[[ -4  29  -1]
 [-27  12 -25]
 [ 12  26  11]
 [  6  20   3]
 [  8 -28  11]
 [ 23 -34  21]
 [ -7  40  -5]]
->
[[ 29  -1  -4]
 [ 12 -25 -27]
 [ 26  11  12]
 [ 20   3   6]
 [-28  11   8]
 [-34  21  23]
 [ 40  -5  -7]]

[[ -1 -20]
 [  4 -10]
 [  2  -8]
 [-28 -36]
 [-40   3]
 [-12  20]
 [-22  20]]
->
[[-20  -1]
 [-10   4]
 [ -8   2]
 [-36 -28]
 [  3 -40]
 [ 20 -12]
 [ 20 -22]]

[[ -4  19  -9   3  10   8 -13 -23 -12 -19  -4]
 [ -6  15   3   8   9 -11 -28 -28  10 -12   4]
 [-18  15 -20 -13   5   2 -26 -12   3   8   5]
 [-10   4 -20  -7  -7  10 -10 -27   3   1   1]
 [-14  12  -5   9   2  -9  -9 -33  15  -6  -3]
 [ -7  -4 -21  -1 -11   3 -16 -30   7   3   3]]
->
[[ 19  -9   3  10   8 -13 -23 -12 -19  -4  -4]
 [ 15   3   8   9 -11 -28 -28  10 -12   4  -6]
 [ 15 -20 -13   5   2 -26 -12   3   8   5 -18]
 [  4 -20  -7  -7  10 -10 -27   3   1   1 -10]
 [ 12  -5   9   2  -9  -9 -33  15  -6  -3 -14]
 [ -4 -21  -1 -11   3 -16 -30   7   3   3  -7]]

[[-25  -8  -6   2 -19   2  11 -17  17  -7   9]
 [ 25 -13  27 -18   1  10  12 -22  22  20  11]
 [  3 -17  36   0 -11  26   8 -18  -4   9  16]
 [  9  15 -11   2  -2 -18  26  -8 -15  27   0]
 [ -5  18 -27  -8  -2  13  -1 -12 -24   7 -34]
 [ 18  29  -8 -19 -12  29  -9  18 -20 -16  -7]]
->
[[ -8  -6   2 -19   2  11 -17  17  -7   9 -25]
 [-13  27 -18   1  10  12 -22  22  20  11  25]
 [-17  36   0 -11  26   8 -18  -4   9  16   3]
 [ 15 -11   2  -2 -18  26  -8 -15  27   0   9]
 [ 18 -27  -8  -2  13  -1 -12 -24   7 -34  -5]
 [ 29  -8 -19 -12  29  -9  18 -20 -16  -7  18]]

[[-23 -35]
 [-24 -35]
 [-15  10]
 [-35 -30]
 [ 21 -22]
 [-37 -32]
 [ 30  25]]
->
[[-35 -23]
 [-35 -24]
 [ 10 -15]
 [-30 -35]
 [-22  21]
 [-32 -37]
 [ 25  30]]

[[-29 -11   6  -3  -7  -3   0]
 [-19  -1  15  15 -14  -5  -3]
 [-21   2   8   2 -15  -8  15]
 [ 19  13 -13 -15   7   3  -6]
 [-13   5  11  -7 -25   5  -4]
 [-24  -6  -3  11 -17   2   2]
 [ -1  -7  14  15  19   8  10]
 [-20 -16  16   3  -9  -1   3]
 [ 22  -5  -5 -17   2  -9  -9]
 [-23 -14  11   2   9   7   7]
 [ 13 -10   3 -10 -18  -9 -16]
 [-17  -6   7  -2 -21 -14   7]]
->
[[-11   6  -3  -7  -3   0 -29]
 [ -1  15  15 -14  -5  -3 -19]
 [  2   8   2 -15  -8  15 -21]
 [ 13 -13 -15   7   3  -6  19]
 [  5  11  -7 -25   5  -4 -13]
 [ -6  -3  11 -17   2   2 -24]
 [ -7  14  15  19   8  10  -1]
 [-16  16   3  -9  -1   3 -20]
 [ -5  -5 -17   2  -9  -9  22]
 [-14  11   2   9   7   7 -23]
 [-10   3 -10 -18  -9 -16  13]
 [ -6   7  -2 -21 -14   7 -17]]

[[  2   7   4  23  -4   4   2  -1   5]
 [-20 -24   7  10  -4   0  20  17   6]
 [ -1  31   4   7  -2   5  -8   4  26]]
->
[[  7   4  23  -4   4   2  -1   5   2]
 [-24   7  10  -4   0  20  17   6 -20]
 [ 31   4   7  -2   5  -8   4  26  -1]]
---
[[ 22  36 -13  32]
 [-34 -21 -19  -9]]
->
[[ 36 -13]
 [-21 -19]]

[[ 24  -7 -11  28]
 [ 34 -22 -27 -34]
 [-26 -22 -21  31]]
->
[[ -7 -11]
 [-22 -27]]

[[  0 -30  31]
 [-27  33  -7]
 [-22 -14  35]]
->
[[-30  31]
 [ 33  -7]]

[[  1 -21 -17]
 [ -4 -16 -11]
 [ 40  35   3]
 [-36 -27  -7]]
->
[[-21 -17]
 [-16 -11]]

[[ 2  1 -9  0 -1]
 [-2  0 29  1 -1]
 [-2  0 19  1 -1]
 [ 2  1 -7  0 -1]]
->
[[ 1 -9]
 [ 0 29]]

[[ 16  -1  -1 -28  33]
 [ -8  -3 -19   9  39]
 [ -5  13 -15   4  26]]
->
[[ -1  -1]
 [ -3 -19]]
